Below are the code and all the weights of a small trained network. Each question names an input and a target symbol and asks about switching units off, where a switched-off unit gives its printed mean instead of its output.

import numpy as np


def w(rows, s, z=0):
    codes = np.array(rows[::2]) - 128.0
    scale = np.full(codes.shape[1], s)
    scale[-1] = z or s
    return codes * scale


def f(y):
    return y / 2 * (1 + np.tanh(0.7978845608 * (y + 0.044715 * y**3)))


def softmax(a):
    e = np.exp(a - a.max(-1, keepdims=True))
    return e / e.sum(-1, keepdims=True)


def log_softmax(a):
    a = a - a.max(-1, keepdims=True)
    return a - np.log(np.exp(a).sum(-1, keepdims=True))


def net(x, mask):
    ids = ['αβγδεζηθλξπτφ'.index(c) for c in x.split()]
    T = len(ids)
    res = E[ids] + P[:T]
    r = res
    for j in range(3):
        rows = slice(4 * j, 4 * j + 4)
        q, k, v = (r @ M[0][rows].T for M in (Q, K, V))
        z = softmax(np.where(np.tri(T) > 0, q @ k.T / 4**0.5, -1e9)) @ v
        o = O[0][rows]
        res = res + np.where(mask[j], z, o[:, -1]) @ o[:, :-1]
    y = f(res @ A[0][:, :-1].T + A[0][:, -1])
    res = res + np.where(mask[3:15], y, B[0][:, -1]) @ B[0][:, :-1]
    return log_softmax(res[-1] @ U[:, :-1].T + U[:, -1])


Q, K, V, O, A, B = {}, {}, {}, {}, {}, {}
E = w([
[138,54,86,203,52,107,129,218,222,140],'α',
[223,136,98,198,90,88,182,117,137,172],'β',
[145,72,61,116,101,115,137,255,66,119],'γ',
[183,149,60,45,112,183,128,132,67,83],'δ',
[89,115,49,78,102,86,81,140,130,179],'ε',
[125,97,137,95,32,140,97,114,234,184],'ζ',
[146,124,81,107,162,67,134,102,95,196],'η',
[98,156,195,83,73,69,107,149,60,178],'θ',
[189,164,161,73,103,145,130,32,145,185],'λ',
[91,117,152,24,135,212,100,166,95,140],'ξ',
[66,66,110,62,227,192,109,120,208,204],'π',
[62,95,91,215,132,202,192,22,109,156],'τ',
[140,103,224,81,213,157,175,156,86,204],'φ',
],0.0097)
P = w([
[103,222,84,130,91,146,170,189,198,183],'0',
[85,161,126,90,169,64,205,130,179,93],'1',
[181,187,121,150,152,137,130,187,152,136],'2',
[110,170,68,87,40,172,192,165,139,221],'3',
[115,96,138,79,137,76,183,110,153,99],'4',
[182,154,133,152,160,145,94,154,131,145],'5',
[113,129,76,92,45,178,160,139,111,238],'6',
[126,55,146,80,137,82,146,84,130,108],'7',
[184,119,144,159,168,149,62,126,107,158],'8',
[120,97,93,89,55,183,132,108,87,244],'9',
[127,18,159,90,142,93,111,53,108,118],'10',
[189,84,161,167,177,151,27,96,92,167],'11',
[118,67,106,98,72,186,92,73,73,249],'12',
],0.013)
Q[0] = w([
[112,113,154,175,206,73,94,107,174,41],'h1',
[109,177,190,138,174,95,109,134,142,89],'h1',
[115,111,108,139,164,90,153,123,166,74],'h1',
[67,132,134,114,139,139,188,98,120,132],'h1',
[123,115,141,78,129,93,126,138,153,100],'h2',
[95,128,107,127,107,134,142,118,129,140],'h2',
[155,123,110,113,95,158,115,147,114,182],'h2',
[120,137,166,125,182,101,126,124,148,84],'h2',
[73,113,116,139,97,129,155,127,129,160],'h3',
[113,138,85,115,121,139,89,179,73,100],'h3',
[91,104,163,169,173,63,123,128,161,5],'h3',
[94,184,159,115,124,149,144,61,103,72],'h3',
],0.018)
K[0] = w([
[129,209,59,178,89,112,197,193,182,100],'h1',
[131,251,126,99,129,126,166,204,174,118],'h1',
[119,160,65,144,116,92,209,152,152,71],'h1',
[79,138,127,86,161,179,224,84,129,135],'h1',
[106,126,143,40,132,73,171,152,145,97],'h2',
[113,87,86,127,108,155,130,60,107,117],'h2',
[140,53,162,150,119,112,59,107,86,93],'h2',
[113,201,127,104,120,124,175,184,146,142],'h2',
[30,12,169,123,137,115,175,109,137,162],'h3',
[92,120,57,72,159,114,105,176,58,86],'h3',
[132,196,75,180,74,95,216,213,220,97],'h3',
[111,220,139,61,142,147,206,88,152,107],'h3',
],0.011)
V[0] = w([
[36,84,64,140,125,122,50,173,156,108],'h1',
[80,146,133,135,155,89,159,217,32,144],'h1',
[94,202,203,138,3,67,69,105,144,123],'h1',
[76,150,158,156,151,56,143,133,123,194],'h1',
[203,139,123,151,107,127,77,172,139,156],'h2',
[108,181,108,102,163,120,155,98,167,147],'h2',
[186,116,139,78,122,110,69,149,93,158],'h2',
[141,145,126,35,86,86,110,200,163,163],'h2',
[180,184,115,158,82,177,149,149,58,47],'h3',
[120,186,27,131,68,96,94,113,112,129],'h3',
[204,95,84,204,137,2,169,90,106,216],'h3',
[98,78,215,156,109,169,140,171,162,129],'h3',
],0.0084)
O[0] = w([
[54,78,2,201,84,78,182,195,142,124,100],'h1',
[74,64,101,201,211,151,75,110,12,184,114],'h1',
[218,94,204,132,23,127,234,130,38,231,62],'h1',
[169,48,80,109,169,115,124,67,98,210,148],'h1',
[83,134,139,205,100,95,56,156,149,109,186],'h2',
[117,124,132,79,149,157,92,58,107,151,171],'h2',
[107,143,100,119,58,65,89,163,141,98,175],'h2',
[89,114,157,72,148,13,41,118,151,144,253],'h2',
[176,68,188,239,90,121,82,135,146,55,37],'h3',
[189,152,50,164,43,96,147,135,159,104,153],'h3',
[226,182,69,139,227,66,158,124,158,142,195],'h3',
[58,100,230,131,162,131,156,189,139,197,107],'h3',
],0.0073,0.0046)
A[0] = w([
[98,91,219,75,106,92,255,99,105,135,97],'n1',
[164,61,59,114,41,71,151,41,122,106,46],'n2',
[96,218,67,169,83,164,235,148,161,170,27],'n3',
[129,141,141,252,137,109,104,226,147,148,3],'n4',
[93,115,155,213,89,158,54,176,104,108,221],'n5',
[174,217,164,122,58,177,193,172,175,139,167],'n6',
[167,159,137,216,216,102,109,132,60,14,114],'n7',
[50,86,81,50,40,120,181,135,56,101,173],'n8',
[202,85,167,104,235,50,177,110,78,116,219],'n9',
[34,60,112,102,50,109,169,84,231,149,106],'n10',
[225,161,211,167,128,134,112,97,164,38,47],'n11',
[128,143,150,99,216,158,113,55,92,168,6],'n12',
],0.0074,0.0033)
B[0] = w([
[101,108,28,155,153,133,101,132,166,92,170],'n1',
[130,67,146,136,102,136,125,213,172,98,207],'n2',
[174,100,117,149,184,128,107,148,75,55,185],'n3',
[73,124,131,175,166,85,202,148,110,199,171],'n4',
[115,181,120,203,112,139,134,171,105,93,182],'n5',
[163,148,178,121,153,160,152,177,148,133,191],'n6',
[136,76,150,2,113,112,214,135,77,139,178],'n7',
[148,118,177,182,161,115,154,63,160,124,239],'n8',
[87,155,148,128,115,132,154,81,118,69,253],'n9',
[146,138,153,119,137,99,119,118,48,85,254],'n10',
[148,37,101,189,131,123,66,103,133,178,170],'n11',
[113,71,159,168,112,127,94,196,133,105,214],'n12',
],0.0097,0.0064)
U = w([
[123,129,142,103,124,107,168,186,48,128,2],'α',
[182,163,164,185,175,108,63,96,152,148,50],'β',
[86,147,119,194,134,135,140,127,187,175,164],'γ',
[90,215,122,154,109,166,79,170,153,71,126],'δ',
[138,9,104,138,78,114,78,149,98,83,37],'ε',
[129,51,226,115,136,99,161,159,161,50,49],'ζ',
[123,162,2,101,120,135,71,138,175,175,134],'η',
[134,51,126,127,72,131,177,71,100,241,156],'θ',
[134,185,173,57,85,138,155,169,160,179,184],'λ',
[114,193,202,155,57,123,132,70,31,150,183],'ξ',
[91,212,121,75,182,76,145,60,132,85,226],'π',
[147,131,113,142,169,211,168,122,96,126,160],'τ',
[76,77,118,99,142,185,92,164,153,207,120],'φ',
],0.007,0.0046)

Each question gives the input, a string of symbols that net reads in full, and the target symbol t.
The units are the heads (4 rows each of Q, K, V and O) and the neurons (one row each of A and B). Each row of codes is followed by its name. A weight is (code - 128) times the scale printed after its matrix; where a second scale follows, it is the last column's (O, A, B and U).
mask holds one flag per unit, heads first, then neurons. A switched-off unit (its flag False) gives its mean, the last column of its rows in O or B, instead of its output. The means were averaged over made-up inputs and are rounded, as every weight is.
A unit's drop is (log p(t) with every unit on - log p(t) with that unit switched off) / (log p(t) with every unit on - log p(t) with every unit switched off).
The circuit of an input: a set's keep is (log p(t) with only the set's units on - log p(t) with every unit switched off) / (log p(t) with every unit on - log p(t) with every unit switched off). Starting from the 12 units with the biggest drops (on a tie, the unit counted first), units are removed one at a time, each time the one whose removal leaves the highest keep (on an exact tie, the one counted first), for as long as the keep stays at least 0.8.
circuit, biggest first: the units of the circuit, biggest drop first
most important unit: the unit with the biggest drop
top k neurons: the k neurons with the biggest drops, biggest first
heads that matter: for each layer, one digit per head in row order, 1 if its drop is at least 0.15 and else 0, layers parted by /
input ε ξ β ζ, target ξ: heads that matter : 001
input θ λ α π λ φ γ, target φ: heads that matter : 101
input φ η ε π τ ξ ζ, target τ: circuit, biggest first : [h2; n3]
input γ δ θ λ φ γ θ, target φ: circuit, biggest first : [h3; h1; n12]
input δ α β ε γ ζ γ, target ζ: heads that matter : 100
input α η θ, target ξ: heads that matter : 100
input θ α β γ γ τ η δ π, target φ: heads that matter : 001
input ζ φ γ η α γ λ, target λ: heads that matter : 100
input γ α β π θ, target π: top neuron : [n9]
input ξ π τ φ π α θ, target π: heads that matter : 101
input β δ θ η δ η α ε λ π ζ, target π: heads that matter : 001
input δ η δ ε ζ ζ τ γ, target π: circuit, biggest first : [n12; n9]
input β λ γ ζ λ ζ η δ π π α γ, target α: top 3 neurons : [n7; n4; n5]
input ξ π δ α δ ε γ π ζ ε, target π: circuit, biggest first : [h1; h3; n10]
input α λ δ τ φ γ ε α ξ θ β ξ ζ, target ξ: circuit, biggest first : [h3; n10; n2]
input η ε δ π, target π: circuit, biggest first : [n10; h1; h3; n8]
input θ τ π θ θ η δ α τ ε γ ζ β, target ζ: circuit, biggest first : [h1; n2]
input η γ φ, target ζ: heads that matter : 101
input θ α δ λ ζ α γ π β α η δ, target ε: heads that matter : 001
input δ π λ η α η γ τ, target π: heads that matter : 101
input η θ ε γ α, target π: heads that matter : 011
input ζ α π, target φ: heads that matter : 011
input η φ φ ε ζ ζ, target λ: circuit, biggest first : [h1; n6; n8]
input ξ α ξ η δ φ π α α ε, target ε: heads that matter : 111
input α τ α α, target τ: most important unit : h2
input ξ θ δ π, target π: most important unit : n10
input ζ η ζ β ζ ε θ π α δ γ, target π: most important unit : h3
